Below are the code and all the weights of a small trained network. Each question names an input and a class and asks about switching units off, where a switched-off unit gives its printed mean instead of its output.

import numpy as np


def w(rows, s, z=0):
    codes = np.array(rows[::2]) - 128.0
    scale = np.full(codes.shape[1], s)
    scale[-1] = z or s
    return codes * scale


def f(y):
    return y / 2 * (1 + np.tanh(0.7978845608 * (y + 0.044715 * y**3)))


def log_softmax(a):
    a = a - a.max(-1, keepdims=True)
    return a - np.log(np.exp(a).sum(-1, keepdims=True))


def net(x, mask):
    res = np.array(x, float).reshape(1, 3) / 4 @ E
    y = f(res @ A[0][:, :-1].T + A[0][:, -1])
    res = res + np.where(mask, y, B[0][:, -1]) @ B[0][:, :-1]
    return log_softmax(res[-1] @ U[:, :-1].T + U[:, -1])


A, B = {}, {}
E = w([
[182,98,165,132,22,150,139],'x0',
[104,86,142,71,182,145,205],'x1',
[149,100,100,110,166,244,89],'x2',
],0.011)
A[0] = w([
[205,117,128,127,69,151,179,2],'neuron 0',
[163,77,167,140,69,139,141,9],'neuron 1',
[197,193,70,176,118,112,44,17],'neuron 2',
[180,73,176,127,48,155,180,88],'neuron 3',
[150,98,195,146,64,163,156,4],'neuron 4',
[92,57,136,83,141,134,192,58],'neuron 5',
[97,79,95,103,148,132,208,92],'neuron 6',
[122,157,172,156,89,53,198,67],'neuron 7',
[122,162,67,189,89,111,37,127],'neuron 8',
[149,96,93,140,135,254,99,53],'neuron 9',
[122,186,133,187,121,120,38,76],'neuron 10',
[88,169,139,142,104,59,169,3],'neuron 11',
[39,187,17,155,184,119,132,82],'neuron 12',
],0.0078,0.003)
B[0] = w([
[208,158,160,150,251,17,24,177],'neuron 0',
[125,164,164,185,216,117,124,177],'neuron 1',
[182,17,172,106,141,95,190,213],'neuron 2',
[139,177,142,124,181,112,36,237],'neuron 3',
[187,145,154,131,202,59,41,184],'neuron 4',
[232,30,184,81,91,132,177,184],'neuron 5',
[207,100,190,56,107,134,164,184],'neuron 6',
[11,46,25,200,204,77,147,234],'neuron 7',
[180,63,136,82,85,147,225,239],'neuron 8',
[23,8,1,220,175,56,132,254],'neuron 9',
[190,65,204,42,129,100,204,206],'neuron 10',
[109,77,46,206,236,24,133,188],'neuron 11',
[170,212,200,92,191,109,23,234],'neuron 12',
],0.0066,0.0055)
U = w([
[29,88,10,194,141,94,147,86],'0',
[185,102,236,69,74,119,237,85],'1',
[147,255,207,124,165,103,14,99],'2',
[34,221,135,115,8,155,149,246],'3',
],0.01,0.011)

Each question gives the input, the list of numbers given to net, and the class t.
The units are the neurons (one row each of A and B). Each row of codes is followed by its name. A weight is (code - 128) times the scale printed after its matrix; where a second scale follows, it is the last column's (A, B and U).
mask holds one flag per neuron, in row order. A switched-off neuron (its flag False) gives its mean, the last column of its row in B, instead of its output. The means were averaged over made-up inputs and are rounded, as every weight is.
A unit's drop is (log p(t) with every unit on - log p(t) with that unit switched off) / (log p(t) with every unit on - log p(t) with every unit switched off).
The circuit of an input: a set's keep is (log p(t) with only the set's units on - log p(t) with every unit switched off) / (log p(t) with every unit on - log p(t) with every unit switched off). Starting from the 12 units with the biggest drops (on a tie, the unit counted first), units are removed one at a time, each time the one whose removal leaves the highest keep (on an exact tie, the one counted first), for as long as the keep stays at least 0.8.
circuit, biggest first: the units of the circuit, biggest drop first
unit that matters most: the unit with the biggest drop
k most important neurons: the k neurons with the biggest drops, biggest first
drop of u: that unit's drop, to one decimal
input [1,2,-5], class 0: unit that matters most => neuron 7
input [-3,1,0], class 3: 3 most important neurons => neuron 0; neuron 3; neuron 4
input [-4,-5,-4], class 1: circuit, biggest first => neuron 10; neuron 8
input [-7,-7,2], class 1: circuit, biggest first => neuron 8; neuron 10
input [3,-3,-2], class 3: circuit, biggest first => neuron 12; neuron 9; neuron 5; neuron 6
input [7,6,-1], class 2: 2 most important neurons => neuron 3; neuron 0
input [-3,-2,-3], class 3: 2 most important neurons => neuron 9; neuron 0
input [-3,0,0], class 3: 3 most important neurons => neuron 0; neuron 3; neuron 4
input [3,1,3], class 3: 3 most important neurons => neuron 7; neuron 11; neuron 12
input [-7,7,0], class 1: 3 most important neurons => neuron 5; neuron 6; neuron 3
input [6,1,6], class 0: 2 most important neurons => neuron 9; neuron 12
input [-6,-4,4], class 2: 2 most important neurons => neuron 12; neuron 7
input [4,8,8], class 0: 3 most important neurons => neuron 9; neuron 10; neuron 8
input [-6,7,2], class 1: unit that matters most => neuron 5
input [7,7,-7], class 0: 2 most important neurons => neuron 7; neuron 11
input [-8,-8,-3], class 1: 2 most important neurons => neuron 8; neuron 10
input [-1,-3,-3], class 3: drop of neuron 4 => 0.1
input [-7,-4,2], class 2: drop of neuron 0 => 0.0
input [8,0,-7], class 2: drop of neuron 4 => 0.3
input [4,4,-6], class 0: circuit, biggest first => neuron 7
